Each row is followed by its group, which names the range that a hidden value of the row falls in. A new part has a new value, new ranges and new names.
[-357   55  157  207   35  177   44 -246  -73 -147  -71 -209 -199 -122
  201  -73 -368  123 -175   -5 -101 -114 -115 -198  -27 -105  243  134
 -417  188  253  -68  132   28   58  -69  -61  315 -107 -351 -165  -64
  113]
CP
[  92 -226   86  310  169 -155   98  198   83 -102   86  -58  153   26
 -116   98   46  -24   51  -42   88   41  160  164   14 -216 -258 -168
   83   53  -92   51 -238  -39   -3  -92  114  -36   74  186 -158 -230
  162]
Tl
[  11   19  104 -136  -61  170  -64   71   -6  201  -19  -74   25 -217
  -74  -41   13   41  141 -131  -81 -101 -200  255  -79  103  -42 -116
  -70  -97  187 -122   31  112   18 -153 -194   13 -154   27  -40   55
  125]
Tl
[  25 -426  -11   81   42  116  -84  250   50   27 -184    6  117  -90
  -81   55 -306   37  210  -74   61  -89 -315   19 -136 -216 -382 -167
   29 -102  152  136 -311  173   17 -491    6  -46 -189   -5  -16  -34
  186]
CP
[ 391 -171  102 -328 -700  391 -106   76 -113  548 -399   -8 -184 -248
   86 -148 -297  -71 -332 -263 -183 -352 -597  575 -390   10  140  -36
  -63  283   -2 -170  517  350    2 -792  116 -137 -303 -422 -158  249
  778]
DH
[ 385 -555  -61 -209   83   22 -159  412  143  305   -6  277  404  -12
 -249  101  135 -217  374  -23  104 -217 -419  330 -187 -197 -568  -99
  293 -307  -82  299 -232  354 -117 -786   61 -451  -80  423  -12   37
  378]
DH
[ 232 -188 -168 -292  121   87 -100  204   78  273 -152  100  201 -148
 -198   95  -39    5  191 -215  -39  156 -112  470  -65  -27 -210 -178
   29 -150  129 -160 -118  252  -41 -289  -51 -180  -94  482  -92 -142
  227]
DR
[ 224 -264  292  -44 -619  151  126  276 -390  101  -16 -337  -64  108
 -122  -83  281  -61 -160 -105   57 -487  -88  191 -203 -362 -389 -254
  162   37 -246  190  -42  331 -352 -700   78   63  -74 -467 -119  249
  386]
BL
[ 222 -455   -4  230   33  -65  -26  166  192   55   23  205  177  -15
   12   40 -145 -117   -3   69  105 -147 -238  245 -152 -195 -135    3
  145  178 -203  265  -80   47   39 -490  286 -278  -34   84 -149 -134
  504]
Jf
[-143  302  254   84 -199   61  222  -35 -293  -82  308 -399  -72   18
 -104  -38  438  169 -143  -32  -33 -106  471  245  116   26  175 -200
  -69  117 -124 -159   -4  -83 -257  249 -152  230   53 -130 -175  -22
   30]
Tl
[ -19  132   97 -147 -373  208  121   83 -282  104  312 -233   30  -12
 -168  -25  430  225  -47   29    9 -172  303  484   26  140  194 -263
  126   97 -245  -54  -75  -30 -354    3 -129  -15  -90  -67 -106   65
  215]
QL
[ 218 -503 -129  -54  154   12  -93  335  216  163   72  238  345  -49
 -214  146  -41  -38  287   39  131    2 -200  370 -121 -104 -361 -134
  276 -135 -103  202 -312  100  -59 -460   87 -372  -80  432  -53 -168
  308]
QL
[  61  -62  207  301  -72  -88  120   62  -71 -100  -53 -235  -88  -45
   23  -51   -2  -24 -132 -157    0  -71   70   90  -32 -223 -141 -166
  -78  170    0  -36  -40   42   38  -95   88  195   28 -174 -172  -90
  177]
CP
[  -6 -309 -194  385  374 -172  -26   81   98 -277 -360  -11   26  -93
  100   36 -487   94  120 -208   58  262  -29  -94   46 -330 -240 -235
 -172  142  237   22 -454   95  224 -124  188  159  -84  133 -110 -309
   95]
PG
[-427  668  388   42  -79  107  173 -380 -481 -179  374 -479 -177   13
   98 -217  671  104  -73   20 -157 -389  356 -175  242   78  428   40
 -438   -1  107  -76  182   92 -282  328 -372  461   58 -340 -123  258
 -157]
SM
[ 202 -342  368  626  -50 -163  -10  119  335   26  -32   94  -24 -185
  191  -98 -306 -258  -92    1   33 -322 -505   37 -254 -127 -142   64
   49  301  -62  214  187 -161  422 -362  268  -97  -47 -369 -131  -24
  470]
DR
[ -69   33  283  128 -176   94  111  -68  -98    7   32 -250 -148  -78
   54  -71  -30  -16 -224  -69  -69 -186  -38   84  -90 -122   49   24
 -178  153   35  -78  216   54  -25 -147  -13  196   -8 -291 -196  -18
  213]
SM
[-257 -107  -61  544  577 -143  -65   24  324 -285 -129   23   57 -273
   81   47 -515  182  312  -95   29  323  -48 -142  106   23  -69 -187
 -195   50  407  -80 -439 -252  434  335  -65  179 -124  183  -11 -342
 -159]
CP
[-118  -45   19  402  268 -126   48  245    5 -240  188 -115  220  -37
 -172   73  189  219  389  -10  126   82  315   70  193   22 -189 -429
  123  -69   24   60 -637 -210    3  267 -127   35  -68  208   26 -130
 -137]
Tl
[-352  227   98  -98 -191  356   24 -371 -180   47  183 -104 -154 -107
  200 -124  -62  185 -239  162 -139 -286  -76   90  -20  157  663  240
 -353  264   27  -27  340   24 -170  -90 -113  112 -158 -331 -172   87
  313]
Jf
[  33 -306   61    5 -215  163  128   41 -223  -18 -176 -202  -70  139
  -11   66 -223    2 -348  -74   -8 -132   16   78 -135 -472 -128   20
 -151  184  -88   17   58  312 -274 -593  205   96   -5 -196 -282 -110
  424]
CP
[ 185   20   89 -353 -475  178   74  194 -445  160  -91 -379  -76  -27
 -184  -96  377   85  -16 -286  -30 -185   91  372  -66 -163 -267 -397
   52  -87  -28  -96 -118  395 -349 -353 -127  170 -107 -141  -81  183
  158]
PG
[ 315 -476   10  405  416 -262 -224   75  551  108 -142  490  215 -240
  206  -65 -351 -366  231   -7   40 -149 -729   64 -192 -106 -190  183
    9   97   94  336   49   68  507 -490  292 -340  -53  213  -66 -110
  470]
Jf
[  90 -203  -42   44 -228  120  126  200 -215   -4   41 -138  100  123
 -156  105   79  178 -129  -17   68  -49  292  369   -4 -188  -17 -263
  114  192 -267    4 -234   64 -324 -278  132  -83  -63   11 -183 -104
  376]
DH
[ -62  567  176  157 -226    9  136 -197 -222  -13  202 -294 -177 -190
   85 -193  408  211 -155 -141 -132  -46  394  422  169  328  577 -255
 -163  347  -54 -298  131 -194   -5  528 -141  239  -45 -178 -140   45
  120]
QL
[-277  342  294   36 -159  104  148 -180 -261 -108  162 -447 -235 -137
   48 -156  210  136 -111 -101  -93 -130  179   20   52   25  154 -100
 -258   58  150 -165   97   13  -85  218 -241  435  -16 -315 -128   36
  -97]
BL
[ 357 -670  -43   -1  154  -41 -113  431  225  196  -79  256  367   12
 -213  155  -97 -213  279  -25  134 -123 -384  241 -206 -317 -626  -87
  271 -203  -77  283 -265  263  -23 -769  171 -403  -51  368  -66 -100
  394]
DR
[-519  372  308  155  -54  306  -13 -304    4  -14  189 -222 -222 -353
  192 -166 -199  239    8   77 -164 -212 -196  -77  -11  385  521  100
 -373  117  344 -172  246 -258  185  310 -369  300 -240 -455  -26  101
  -47]
Tl
[-255  108  105  164   -3   29  127  -99 -222 -246   33 -346 -145  -56
   65  -82    6  186  -47  -85   -8  -16  208  -79   84 -146   36 -166
 -223  106  122  -43 -175   34  -74   95  -84  367  -41 -213 -128  -83
  -50]
PG
[-209  259 -159 -177  235   64   64  -26 -237  -91  364 -112  234   51
 -214   70  554  286  270   50   20  103  554  289  303  133  204 -237
  -39 -138  -42  -58 -392   35 -383  306 -260    8    1  484  -67 -100
 -109]
QL
[  19 -334   17  -14  -32  217 -120  108  220  215  -59  153   82 -222
    4   30 -409   25   70   30  -12 -115 -458  240 -226   45  -19   41
   11   53   93   45   54   12  121 -421   14 -194 -219  -20  -69  -63
  372]
DH
[-193   -9   82   71  288   16    2  -58 -101 -110  253   -3  209   87
  -30   15  298  -24  219  146   16 -260   37 -140  119 -129   -4   94
 -156 -154   28  231 -156  159 -201 -186 -117  -29   22  152  -82   45
   60]
DR
[  54  123  103  -92 -363  202  -11   12 -156  195  139  -86  -23 -162
   -3 -136  243  123   -4  -24  -51 -275  -69  426  -54  221  276 -174
   37  153 -105  -15   74   20 -116 -116  -97  -51 -190 -189  -52  184
  326]
Jf
[ 214 -396  168  536  174 -258   40  338  306  -74   35   43  170  -93
  -86   72 -123 -112  143  -60  137   19  -88  172  -94 -175 -430 -228
  228   83  -77  132 -278 -181  260 -131  185 -116   24  109  -93 -239
  205]
Tl
[-331   89  101  231 -217  153  187 -163 -349 -302  -44 -433 -273    8
  146  -81 -185  298 -292  -46  -23  -67  270 -102   50 -210  231 -145
 -295  335   35  -67 -106    5 -160   13   18  433  -96 -493 -195  -75
  111]
PG
[-204  315   95 -270   77  113   53  103 -248   13  308 -335  115 -112
 -310   -1  593  225  391 -114  -19   38  354  233  188  180 -148 -363
   -3 -389  185 -178 -343   71 -269  330 -498  205  -41  296   33   34
 -360]
CP
[-239  -86   70  161  387   -4  -67   39  120 -123   63  -39  118 -164
  -37   12  -94   53  366  -12   20    4 -147 -156   47  -30 -217  -68
 -140 -226  324   70 -294   20  122   15 -217  120  -83  155   14  -92
 -166]
CP
[-224  275  298  154 -287  151  198 -100 -224  -74  161 -434 -227 -103
   12  -81   92  204 -257  -68  -78  -89  281  180   18   57  253 -149
 -168  233    4 -236  122 -143  -99  235 -138  338  -39 -371 -180  -37
   65]
SM
[ -53  124  167 -258 -332  292   35  148 -230  203  170 -269   10 -140
 -215  -36  301  191  118  -81  -45 -180   56  381  -42  174  -18 -281
   68 -128   27 -142  -63   57 -239  -62 -310   54 -175  -86  -17  147
   59]
Tl
[ 211 -494 -153   13  -39   29   69  380  -84  -19 -233 -111  142   86
 -241  185 -200  100    3 -192  116  179  141  299  -75 -423 -498 -365
  153    9  -73  -15 -446  227 -205 -456  181  -45  -50  223 -159 -263
  261]
CP
[-374  305  101  254   48   96  124 -446 -111 -195  229 -129 -164  -40
  273 -106  -34  166 -316  153 -101 -123  209   -6  119   67  723  226
 -413  423  -27  -43  257 -131  -58  218   25  211    0 -242 -254 -107
  241]
Jf
[-154    6   20   17  259   48  -76  -68  196   50  272  123  145 -207
    1  -23   50   47  243  118    1  -43 -144  175   13  207  152   61
  -50  -60   98   75  -41  -87   78   64 -149  -96  -78  234  -42  -98
   68]
Jf

Part 2:
[ -48 -458 -377   -1 -360  -84 -191  352  355  -45  -58   18  -60   -6
 -633 -296  194  -13 -168   -4 -280  -46  -33 -241  -88 -371 -450 -169
  234 -141  -26  318   94 -135   48  316 -153  161  115  122  145 -210
   -4]
Z
[ 137  435 -130  142   65  368  382   93   29  -48  228   81  -99 -361
  345   17 -243  111  -81 -383    9  209 -271  272  -34  274  303  113
  117  262  -87  -28 -315  181  387 -304 -171 -154 -141 -160  558  -73
 -146]
Y
[  55  262  161   27   -2  442  270    6  134 -106   91   -2 -170 -156
  104    7  -38 -137   85   90  -17   35 -400   17 -207   -7  305   43
  -31   64 -402  130 -103   91  145 -300  -86  -96 -109 -302  229 -196
  -95]
X
[-111  414 -193  -22  -49  214  210  192  160   25  152  -72  -31  -40
  234  265  -95   97 -153   24   78  110 -255  192  143  435  231  179
  165  237 -192  -75 -200  152  271  -75  -55 -234    7 -186  231 -117
  -71]
J
[-201  -16 -278  -13    9  108  -14  171 -228  234   56 -251  -38  -28
  237  458 -357   -6  182  202  322  227  267  306  144  236  369  209
   64 -186  -54 -370 -112 -302  -44  215  172  -84   37   83 -426  124
    3]
J
[  25 -210  -65   64 -370 -371 -227  496 -209  365 -106  354 -208  155
 -265 -374  414    8 -286  -43 -434  192  169 -148  296 -468 -530 -265
 -213 -160  163  231  156  188 -362  430 -170  360  -49  211 -258  154
  225]
E
[ 167   37 -143 -194  -12  333  175   71  448 -275  120  165  -72   11
 -206 -154  382  -61  -98  100 -245  -98 -213 -200 -150 -313  -63 -201
   11   41 -200  334  134  -83 -148 -184 -154   -9  -29 -356  424 -203
  -30]
S
[ -24   95 -504 -153  111  196  177   72   28  -62  229  -61   28 -121
  115  239 -183    6   56  -79  198  137  165  269   13  121  243   77
  138  -33   80 -266 -148 -300   59  -49  -56  -73  -51  -95  107   51
  -54]
S
[ -20  -43 -292  153 -100 -143   23  414 -302  369   25  156 -117  -54
  149   47   15   91 -222  -61 -105  293  279  190  381   92 -111   89
  -34  -31  178  -93   -1   79 -146  276  -74   94  -54  219 -208  247
   98]
U
[-167  206   35  -76   43  317  126 -112  -71   83   83 -170 -133  -97
  173  224 -240 -187  230  158  243  118 -199  176 -110   71  425  117
 -103 -118 -305 -175 -151  -29  129 -190   34  -14 -114 -139 -172  -30
  -28]
J
[-237 -105 -280 -121   -1  194  -57 -130  364   59  -17 -153  -39  -79
 -101   47   35   23    4   36   14   47 -217   -5  -28  -55   59  -44
   -5  -86 -173  150   32   38  140 -113   42   96   21    9  178 -105
  -25]
Z
[-470  202 -179    4  306  218  227 -226  -85  261  -27 -308  -43 -158
  496  477 -250 -147  251  256  356  187 -257  445   52  490  616  386
 -144  -11 -323 -272 -135  136  224 -405  136  -72 -163  -68 -219   39
  -60]
U
[-206 -547 -151  113 -252 -336 -221  430 -257  327 -233   34 -153  115
 -328 -133  202 -226   75  320 -184  104  218  -34   64 -380 -269  -28
 -114 -352  -39   71  184 -146 -337  392  -23  285  -30  227 -632   55
  139]
U
[ 271  226 -113    8  -37  352  190  202  268  -91  174  194  -88 -151
  118  -92  112  214 -213 -239 -227  106 -123  -31   62  -59    0 -151
   92  186  -55  245  -43   56    9  -60 -101  -91    1 -168  573  -90
  -51]
Z
[-302  -74 -589 -122 -101  -76  -53  159  129   74   90 -201   56  -39
 -147  181 -183    6   -5  -47  174   91   34  218   49  182   16  104
  236  -59   49 -217 -172 -169  270  138  -49    2   35  101  -16  -56
  -25]
C
[-352 -472 -512 -163 -241 -301 -265  318  261   53 -132 -156   49  207
 -503   -6  223 -102   40  270  -81  -59   62  -49  -34 -231 -282  -85
  162 -219  -44   71  105 -294  -83  333   -8  134  114   74 -232 -186
   56]
W
[   3   17 -340  171 -130   42   96  410 -189  126  109  -55  -56 -169
  118  178 -323   91  -40 -117   91  241  191  270  115  233  135  182
  239    5   66 -217 -212 -164  140  240  -46 -108   20   98  -38   36
  -63]
X
[-158 -173 -424 -235  110   94  -60  -21  -23  117   68 -117   -6   40
   39  274  -40  -52  159  178  194  141  314  158   82 -125  186  -20
  -82 -284   52 -214   74 -374 -263   92  112  105   -8   20 -286  160
   67]
S
[ -83   -3 -592  -95 -376 -463 -139  753 -105  182  116  136   39  261
 -211   71  146  139 -337  -37 -123  141  374  127  405   98 -402  -32
  273   40  318 -203  -92 -168 -116  639 -165  -13  104  121 -194   69
  137]
W
[ 375   20 -261  -59 -263   90   42  498  120  -71  215  352 -104   24
 -236 -230  259  147 -370 -189 -335   77  218 -172  175 -298 -375 -251
  142   49  179  189   55 -124 -229  327 -232   27   42  -57  296   30
   72]
W
[   9  300 -380  261   69   21  286  513 -410  244  159  -29    1 -196
  634  445 -408  233  -35 -168  181  388  298  581  325  621  396  350
  229  197  146 -426 -316 -116  101  168   29 -292  -28   42  -28  158
  -78]
E
[ 344   65  -27  -67   14  536  204   24  285 -221  192  162 -137 -199
  -58 -162   88   21  -32 -127 -168   15 -105 -147 -171 -334   62 -208
   22    4 -153  266   34 -141  -77 -161 -109  -14  -46 -232  478 -107
  -60]
C
[  40  275 -350   65 -165   64  202  444 -119  -28  248  -28  -13 -148
   81  150 -347   45  -45 -228  130  157   33  308   27  312  139  162
  355  146   43 -301 -382 -163  337  153 -177 -209  -23  -52  142  -84
  -91]
Z
[ -20  246  145    9  289  612  305 -348  112   18   58  -76 -169 -289
  411  148 -115  -83  207   59  111  142 -360  144 -157   39  562   77
 -242   -7 -395   94  -35  139   82 -550   73  -21 -175 -245  235  -35
  -98]
Y
[ 267 -130  128  105 -173   64  -29  349 -227  261  -18  365 -273   19
  -28 -236  312   -4 -206   66 -360  204  229 -173  237 -454 -236 -204
 -274 -170   28  251  238   71 -515  257  -80  235  -71   67 -196  221
  166]
E
[-273 -317  -46   87   17 -149  -12  173  -77  206 -243  -27  -93    3
  -30  -97  235 -237  276  254 -154   50 -148  107 -128 -267   27  -20
 -181 -177 -246  149   95  -35 -176  -79   24  180 -138    0 -284 -122
   41]
U
[ 163 -307 -103   93 -480 -183 -165  667  126   26  -74  253 -142  140
 -498 -372  385   34 -268   49 -485    7   60 -296   57 -457 -543 -255
  137  -67  -10  389  141  -63 -244  497 -180  118  107   32   31 -161
   78]
J
[ 287   99 -333  -35 -173  135   95  345  159  -78  235  259  -65 -125
 -126 -211   84  184 -290 -381 -231  116   83  -30   96 -168 -241 -203
  182  107  178  123  -88  -58   32  151 -229   17   -1  -23  476  -11
    1]
C
[ 385  156 -273  244 -149  463  335  388  -28 -151  327   82 -130 -406
   23   33 -430  119 -230 -307   23  190  103  109   -8  227  126  195
  406  138   30  -80 -256 -145  312  110 -229 -235   12  -21  418  -12
 -177]
X
[ 125   -6 -291 -148  -62  507  225  -79  447 -344  249   -6  -94 -238
 -399 -131  -48 -166  -97  -49    1  -99 -261 -157 -295 -150    8  -11
  211  -16 -204  153  -49 -123  293 -236 -261  -19  -45 -210  463 -203
 -125]
W
[ 134  -47 -324 -165 -308  -56   -5  395  179 -109  157  251  -84  103
 -464 -269  306  -60 -284  -51 -266  -24   40 -182   33 -329 -415 -208
  124  -25   85  145   30  -88  -91  233 -305  109   -8  -90  148  -71
   74]
S
[ 282  -41  -75   21 -119  498  162  165   41 -145  214   18 -170 -210
 -159    9 -215  -99   -7   38   35   56   84  -88 -141 -164  121   19
  155 -127 -150   12  -34 -285    2   80 -106  -68    1  -92   80  -27
  -69]
Z
[  -7 -308  -12  120 -123   34   17  288  109  122 -157  153 -172   13
 -202 -203  401 -120 -117  283 -355   12 -105 -184   34 -297 -218  -53
 -109  -90 -222  393  264   97 -271   56  -75  138  -37  -20  -76  -72
   55]
U
[ 396  -33 -157   97 -100  312   76  253   86   -3  159  254 -142 -237
    7 -212   22  238 -208 -357 -260  200  164  -77   86 -290 -124 -225
   63    1  128  231   17  -81 -127  137  -95   60   14   45  437   66
  -14]
J
[ 126  211  -22  185  190  533  426   43  225 -121   77   13 -100 -322
  345   97  -40   51    5  -11  -77   94 -339  137 -118  215  389  160
   70  228 -336  210  -62  101  156 -412  -34 -226  -85 -289  520 -181
 -187]
E
[-226 -126 -323  -58 -348 -429 -210  574  -49  189  -62   11   -6  241
 -241  -26  164    0  -52   75 -138   74   98   82  145 -102 -284  -99
  133  -70   60  -53  -74 -128  -77  459  -68   74   62   80 -264 -102
  107]
Z
[-196 -530 -386 -158 -115 -216 -186  321   42  -16 -129 -105   20  196
 -369   20  208 -211  296  354  -46  -34  250   11 -173 -444  -93 -138
   46 -351  -51  -15  143 -566 -368  291   52  137   45  -39 -403 -133
   53]
S
[-180  382   52  -26  236  432  315  -61  141  -64   42 -256  -15  -98
  511  419 -169  -51  348  228  225   60 -393  321 -181  340  696  188
   12  139 -486  -92 -193  -70  158 -404  162 -303  -70 -404  149 -256
 -151]
J
[ -87  444   83 -389  -11  289   80 -175  441    6  112  162 -132  217
    1  -27  514  -50 -253  210 -171  -54 -464 -211  144 -126  -29 -214
 -295  106 -310  295  147  391 -118 -295  -98   82  -84 -359  243  -69
  129]
W
[ 296  -65 -223 -134  -83  238   86  287  183 -133  156  236  -90   38
 -159  -91  291   41 -178   55 -235   31  191 -167   57 -336 -150 -209
   34  -53   25  192  167 -242 -362  145 -113   12   27 -178  190    9
   43]
S
[-135 -807 -250  159 -364 -314 -311  503  -76   94 -257  -91  -90   20
 -596 -257   44 -192  261  174 -198   30  220  -86 -259 -591 -297 -138
  135 -424  -42  147   94 -466 -195  494   -5  251   80  228 -411 -184
   16]
X
[-434 -312 -438 -255 -299 -583 -381  449  209  243 -204   -5   54  473
 -377  -15  552    2 -107  322 -240  -19   75  -63  244 -244 -451 -218
  -19 -142   37  125  190  -79 -325  454   26  202  120   61 -350 -103
  204]
W

[ 199   31  -24 -238 -179  314  330 -105 -119 -146  148   33 -391  -78
  -59   43 -186 -117  143    7  130  266  -10  131 -282  211   86  230
  137  225  -59  -88 -292   13   52 -140 -288  -47   -3  391  -77  223
  386]
K
[-161  104 -164   97  339 -336    5 -247 -177  296   86   82  -58  -66
   52  126  241   61   -9 -235 -140  458 -194 -249  262 -202    3 -219
 -340  187   -5  -44  304  152 -338  140 -174 -385  -96  -98  -42 -404
  -25]
L
[-213 -121 -166  107   69    4 -380  159  288  -33 -162 -182  309  168
  -60   -6 -116 -122 -187   63 -209 -278   58  -28 -130  -22 -175  114
  440  -61 -167  -19  169  115 -152    7  308  -71  -47  160  355  285
 -120]
T
[  19 -151   80  119  398  -61 -407  -21    6  106 -172  213  194  -68
 -131  -14  144 -194   41  124 -236  -59  -73  115   21 -102 -132   33
  108  232    5   41  392 -156 -126  224  109  -63 -231 -215  216    4
 -231]
P
[-221   -6 -255   29  -50  115 -160   12  293  -58  -76 -199  161  163
   55  108 -250 -177 -178   85 -203 -187   21 -161 -151   69  -77  116
  437 -107 -164  -54  152  202 -132  -14  247 -145   88  206  312  357
   85]
P
[   3 -100  136   93  405  -98 -403  -95  -38  154 -166  294   51  -93
 -202  -18  210 -182  149   70 -188  -93  -21  145  -20 -169 -128   80
   60  265   -5   88  386 -156  -88  270   57  -24 -297 -213  163  -69
 -245]
F
[ -95 -227   95  124  387 -161 -566  103   30  142 -238  178  143  -14
 -297 -119  179 -147   97  -57 -123 -290   72  286 -131 -259 -154  111
  250  238 -140  102  275 -128 -144  194  151   53 -420  -63  239    8
 -365]
H
[ 416   19  217   46  105 -185   70  -95   -2  -75   -4  105  233   12
 -109  -15  255  416 -165   18  198  166  132  -95  -91 -151 -109  301
 -226  142   57  -34    6  -99   72   77 -199  -99 -157  139  -31  -52
  193]
D
[-246   54 -265   -5  -30  127  -89  -12  295  -21  -65 -177  100  153
   82  138 -266 -194 -125   31 -173 -174   25 -142 -209   45  -84  140
  449 -112 -166  -37  112  202 -104  -16  181 -144   68  248  302  335
  141]
F
[-184   49 -270  -13 -126  172  -46  -70  251  -87  -14 -208   62  155
   97  129 -285 -180 -137  109 -201 -100   17 -176 -163  108  -42  136
  396 -136 -154  -61  114  245  -98  -28  182 -152  148  258  240  378
  210]
L
[-181  203    4   93  -24  298   14  210 -230  -84 -160    0  -85   99
  330   18 -238 -174  -38 -211 -138  -42   52 -183  208 -179   -7  153
  193   78 -244   78   80   28   25  138  128  278  219   23   46   63
  -56]
F
[ 400  -16   60 -223 -176  331  379  -79 -141 -241  170   29 -243 -101
  -33   20 -119  -13   37  143  133  420  -59   91 -172  298   73  217
    5  265   45 -148 -295  -57   98 -171 -319  -79   53  332 -110  209
  422]
T
[  20 -108  125  112  354  -90 -413 -122  -63  130 -150  278   50  -92
 -195  -23  197 -182  127  109 -218  -80  -31  105   20 -140 -109   65
   30  246   -4   78  419 -140 -114  285   91  -30 -242 -238  142  -46
 -239]
D
[ 302   39  205   92  173 -342  -50 -157   -6   31  -40  137  176   56
 -171  -55  325  449  -66 -135  225   24  253    0 -191 -389 -110  344
 -199   77  -49   61   64  -21   59  161 -191  -40 -315  186  -59 -107
  148]
H
[-348   61   42   16  298 -230 -204  -80 -145  218 -122  131 -192  -39
 -149   76  332   65  -14 -271  -50   41  -67 -320  406 -304   55  -71
 -160  375 -154   27  326  164 -210  162    3 -183 -221 -127   39 -452
 -289]
K
[ -51   71 -215  -99 -325  272  127 -211   20 -139  112 -154 -262   68
   33   87 -312 -182   10   96 -107   17   25 -117 -216  178   74  206
  264  -70 -168  -58  -15  233  -93  -23   26  -96  207  343   25  399
  374]
P
[  53 -118  131  114  316  -69 -408 -150  -84   93 -132  260   47  -88
 -189  -36  198 -173  118  157 -242  -50  -32   94   53 -120  -90   67
    6  232    0   69  433 -116 -106  283   99  -29 -210 -239  111  -23
 -211]
L
[ 401   28  200  101   60 -231   14 -169  -31  -72    6   79  246   39
 -101  -32  268  440 -175   39  142  133  158 -141  -62 -198  -99  306
 -271   64   32  -10   95  -46   32  142 -145  -97 -114  113  -68  -34
  206]
P
[  73  209 -222  118 -155 -322   -4 -172  220   16  210  108 -202  126
 -198   97  -20   80  -11  -92   75  235  303 -186 -279   89 -165  -24
 -100  -73   48 -128  -86  199    2  -65  136 -124   75   78   94   11
 -244]
D
[-309   93  110   12  168   11 -175  -29 -143   30 -190   70 -101    8
    4  103  226   36 -156  -81 -147  -24  -86 -511  616 -210  108   -6
  -98  345 -163    9  419  181 -101  180  144  -96   -3 -206   61 -314
 -230]
L
[ 433  -41   89 -208 -171  289  346  -61 -142 -245  165   37 -215 -101
  -77   -6  -81   32   24  140  160  408  -36  110 -180  283   59  227
  -18  276   48 -146 -306  -77   94 -171 -315  -71   22  331 -114  196
  388]
T
[-242  116 -145   72  430 -372  -22 -186 -145  368   38  134 -102  -74
    2  128  266   40   55 -354  -73  375 -162 -171  185 -282  -25 -199
 -270  242  -36   -7  254  119 -317  133 -205 -348 -220  -69    4 -467
 -102]
K
[  11  292 -129   49   60 -336   -9 -289  307  100  127  257 -224   90
 -202  198  114   56   63  -57   63  178  289 -228 -223  -21 -156    7
 -103   12   91  -75   76  202  128   17   80 -172  -77  -31  145 -118
 -233]
K
[  25 -122  126  111  370  -68 -425  -83  -26  101 -160  240  116  -74
 -175  -31  205 -178   98  154 -246  -59  -41  115   47 -120 -135   60
   53  231   12   67  413 -127  -85  251  104  -35 -235 -224  162  -34
 -235]
T
[ 447  -41  190 -169   67  107  276   59  -27 -156   55  128  -15  -87
 -128    2   78  183  -36   17  288  323   28  133 -211  108  -39  258
  -35  348   81 -119 -308 -182  159 -154 -348  -69 -187  286   -9   34
  243]
K
[ 304  -11   60 -232 -135  255  321  -56 -132 -163  137   70 -333  -94
 -117    1 -100  -20  121   -8  212  290   19  180 -288  179   66  255
   73  285  -31  -95 -342  -53   88 -155 -332  -26  -80  390  -94  170
  347]
K
[ 464  -37  177 -178   49  154  314   62  -34 -177   68  117  -11  -96
  -90   15   42  156  -47   49  268  361   -4  117 -196  158  -32  245
  -33  349   97 -134 -313 -193  156 -166 -354  -82 -140  277   -9   59
  274]
F
[ -10  -94  166   73  413 -159 -432 -136  -49  172 -170  354  -63  -88
 -288  -42  265 -156  226   -1 -117 -145   74  216  -74 -267  -92  114
   59  290  -55  120  367 -111  -37  279   37   29 -412 -178  121 -109
 -284]
H
[-334   69   50   14  260 -167 -185  -68 -135  171 -131  109 -155  -34
 -105   95  298   57  -68 -209  -80   42  -91 -393  468 -251   62  -68
 -152  368 -140    8  350  161 -197  160   40 -186 -143 -156   55 -416
 -270]
F
[-283 -103 -166   58  193  -36 -363  202  362   40 -211 -116  277  167
  -87   33 -109 -138 -141  -70 -110 -351   98   44 -232 -121 -166  130
  536    2 -207    4  119  101 -106  -17  253  -64 -208  200  419  236
 -160]
H
[ 504  -45  172 -163   20  161  321   35  -38 -206   85  103   24  -93
  -72   20   36  170  -88  103  242  392  -21   72 -157  194  -19  232
  -65  331  116 -155 -280 -186  143 -159 -334 -106  -89  250  -19   85
  298]
D
[ 509  -48  207 -126   24  103  250   20  -30 -213   68   87   78  -66
  -97  -11  111  237 -109  131  218  366   17   47 -110  141  -47  249
 -111  296  118 -135 -228 -154  161 -129 -295  -92  -99  233  -36   53
  268]
T
[ 220   34  -36 -215 -244  327  340 -142 -156 -169  173    0 -383  -76
  -32   41 -207 -107  112   46   95  286  -30   70 -241  242   99  226
   93  188  -55  -99 -259   26   14 -116 -264  -59   81  373 -105  251
  421]
F
[-211  193   32   84    4  263  -27  219 -226  -66 -187   17 -106  106
  281   -1 -195 -149  -15 -254 -104 -102   91 -153  194 -246   -2  179
  211   99 -277  103   78   41   40  146  125  303  144   42   43   33
  -87]
K
[ 506  -62  193 -143  -12  123  272   26  -59 -206   80  100   11  -85
 -123  -14   64  207  -80   88  257  339   19   80 -170  157  -22  262
  -81  319   92 -138 -276 -178  129 -135 -313  -77 -106  261  -40   83
  272]
D
[ 129   56  -71 -209 -241  309  293 -151 -115 -137  152  -10 -410  -46
  -42   48 -224 -140  142    9   79  200    8   82 -282  191   93  238
  161  146 -100  -68 -236   75   13 -101 -225  -41   53  398  -78  265
  399]
K
[-170  183   46   98  -78  318  -20  152 -265 -134 -172  -17  -77   98
  318   16 -198 -134  -96 -126 -180  -65   34 -299  346 -170   47  160
  134   91 -251   70  183   68   12  180  184  260  274  -40   12   62
  -45]
P
[ -95  158 -107  136  -56  197   40  300 -203  -63  -64  -30  -72  124
  290  -49 -326 -175   12 -324  -55   60  128   41  -61 -143  -89  114
  235   -1 -233   45 -147  -10   -9   28   80  306  173  163   46  136
  -90]
K
[ -11  134 -180  168 -132  187   78  280 -190  -96   14  -74  -30  123
  306  -49 -386 -179  -33 -260  -82  170  100   31  -99  -22 -103   58
  194  -57 -179  -11 -179  -16  -66  -14   94  247  272  165   40  207
  -61]
D
[  51 -109  132  110  310  -72 -405 -176  -87   96 -126  271   27  -92
 -194  -29  204 -174  126  163 -243  -50  -31   80   57 -121  -81   67
   -7  233    3   72  447 -108 -105  294   98  -36 -207 -247  103  -29
 -205]
L
[  17  137 -308  136  -54 -215   48  191  158   22  151    6  -80  162
  -19    9 -219  -27   -2 -344  130  261  278  114 -419   17 -213  -50
  142  -69  -62 -114 -351   88  -23 -197   65   34    8  261  151   88
 -259]
H
